Here is a tiny trained network, its code and every weight. The questions are about switching its units off for an input and a class, where a switched-off unit gives its printed mean instead of its output.

import numpy as np


def w(rows, s, z=0):
    codes = np.array(rows[::2]) - 128.0
    scale = np.full(codes.shape[1], s)
    scale[-1] = z or s
    return codes * scale


def f(y):
    return np.maximum(y, 0)


def log_softmax(a):
    a = a - a.max(-1, keepdims=True)
    return a - np.log(np.exp(a).sum(-1, keepdims=True))


def net(x, mask):
    res = np.array(x, float).reshape(1, 3) / 4 @ E
    y = f(res @ A[0][:, :-1].T + A[0][:, -1])
    res = res + np.where(mask, y, B[0][:, -1]) @ B[0][:, :-1]
    return log_softmax(res[-1] @ U[:, :-1].T + U[:, -1])


A, B = {}, {}
E = w([
[93,2,52,107,254,186],'x0',
[142,66,126,133,5,27],'x1',
[2,159,2,103,71,174],'x2',
],0.0099)
A[0] = w([
[169,181,194,178,137,112,169],'neuron 0',
[133,160,101,113,91,98,130],'neuron 1',
[144,250,200,104,92,78,241],'neuron 2',
[214,158,161,188,39,88,117],'neuron 3',
[148,85,156,150,143,97,190],'neuron 4',
[56,179,119,93,143,166,112],'neuron 5',
[162,128,133,149,99,155,77],'neuron 6',
[102,47,86,131,114,62,226],'neuron 7',
[93,119,97,166,126,205,252],'neuron 8',
[187,154,122,130,124,145,183],'neuron 9',
[184,88,166,168,113,76,204],'neuron 10',
[157,129,124,87,207,182,221],'neuron 11',
[44,93,91,107,129,130,141],'neuron 12',
],0.014,0.0036)
B[0] = w([
[88,88,118,154,109,67,206],'neuron 0',
[162,95,169,172,102,146,171],'neuron 1',
[47,131,158,250,46,79,252],'neuron 2',
[81,91,191,135,135,72,250],'neuron 3',
[164,149,163,144,165,104,174],'neuron 4',
[58,205,79,148,98,189,192],'neuron 5',
[150,110,115,138,101,105,143],'neuron 6',
[193,84,156,14,73,146,199],'neuron 7',
[95,145,40,88,105,204,202],'neuron 8',
[110,113,124,162,134,94,158],'neuron 9',
[197,183,181,131,146,51,207],'neuron 10',
[90,128,75,135,197,99,211],'neuron 11',
[112,120,48,43,75,170,205],'neuron 12',
],0.012,0.019)
U = w([
[112,49,106,111,211,108,113],'0',
[86,164,123,184,76,148,198],'1',
[202,134,147,159,112,165,4],'2',
[97,173,92,68,133,136,69],'3',
[250,188,193,100,166,94,147],'4',
[116,114,206,164,87,50,174],'5',
[141,32,119,12,55,133,125],'6',
],0.013,0.0028)

Each question gives the input, the list of numbers given to net, and the class t.
The units are the neurons (one row each of A and B). Each row of codes is followed by its name. A weight is (code - 128) times the scale printed after its matrix; where a second scale follows, it is the last column's (A, B and U).
mask holds one flag per neuron, in row order. A switched-off neuron (its flag False) gives its mean, the last column of its row in B, instead of its output. The means were averaged over made-up inputs and are rounded, as every weight is.
A unit's drop is (log p(t) with every unit on - log p(t) with that unit switched off) / (log p(t) with every unit on - log p(t) with every unit switched off).
The circuit of an input: a set's keep is (log p(t) with only the set's units on - log p(t) with every unit switched off) / (log p(t) with every unit on - log p(t) with every unit switched off). Starting from the 12 units with the biggest drops (on a tie, the unit counted first), units are removed one at a time, each time the one whose removal leaves the highest keep (on an exact tie, the one counted first), for as long as the keep stays at least 0.8.
units of the circuit, in order: the units of the circuit, biggest drop first
top k neurons: the k neurons with the biggest drops, biggest first
drop when u is switched off: that unit's drop, to one decimal
input [2,-8,-2], class 0: units of the circuit, in order : [neuron 11]
input [5,-2,-7], class 0: top 4 neurons : [neuron 11; neuron 7; neuron 2; neuron 1]
input [2,3,-1], class 4: top 3 neurons : [neuron 2; neuron 12; neuron 8]
input [2,7,-3], class 4: units of the circuit, in order : [neuron 2; neuron 10]
input [1,1,-1], class 4: top 2 neurons : [neuron 2; neuron 12]
input [0,-1,8], class 3: top 2 neurons : [neuron 5; neuron 2]
input [7,-2,0], class 3: top 3 neurons : [neuron 11; neuron 3; neuron 8]
input [-8,0,6], class 5: top 3 neurons : [neuron 3; neuron 8; neuron 12]
input [2,-5,-8], class 0: top 3 neurons : [neuron 11; neuron 2; neuron 0]
input [1,8,-1], class 4: top 2 neurons : [neuron 2; neuron 10]
input [1,5,-1], class 4: top 2 neurons : [neuron 2; neuron 12]
input [-1,-1,7], class 3: top 2 neurons : [neuron 2; neuron 5]
input [1,-7,2], class 3: drop when neuron 2 is switched off : 0.3
input [5,-2,-6], class 0: drop when neuron 11 is switched off : 1.2
input [5,8,-1], class 6: units of the circuit, in order : [neuron 7]
input [2,5,-2], class 4: drop when neuron 2 is switched off : 0.3
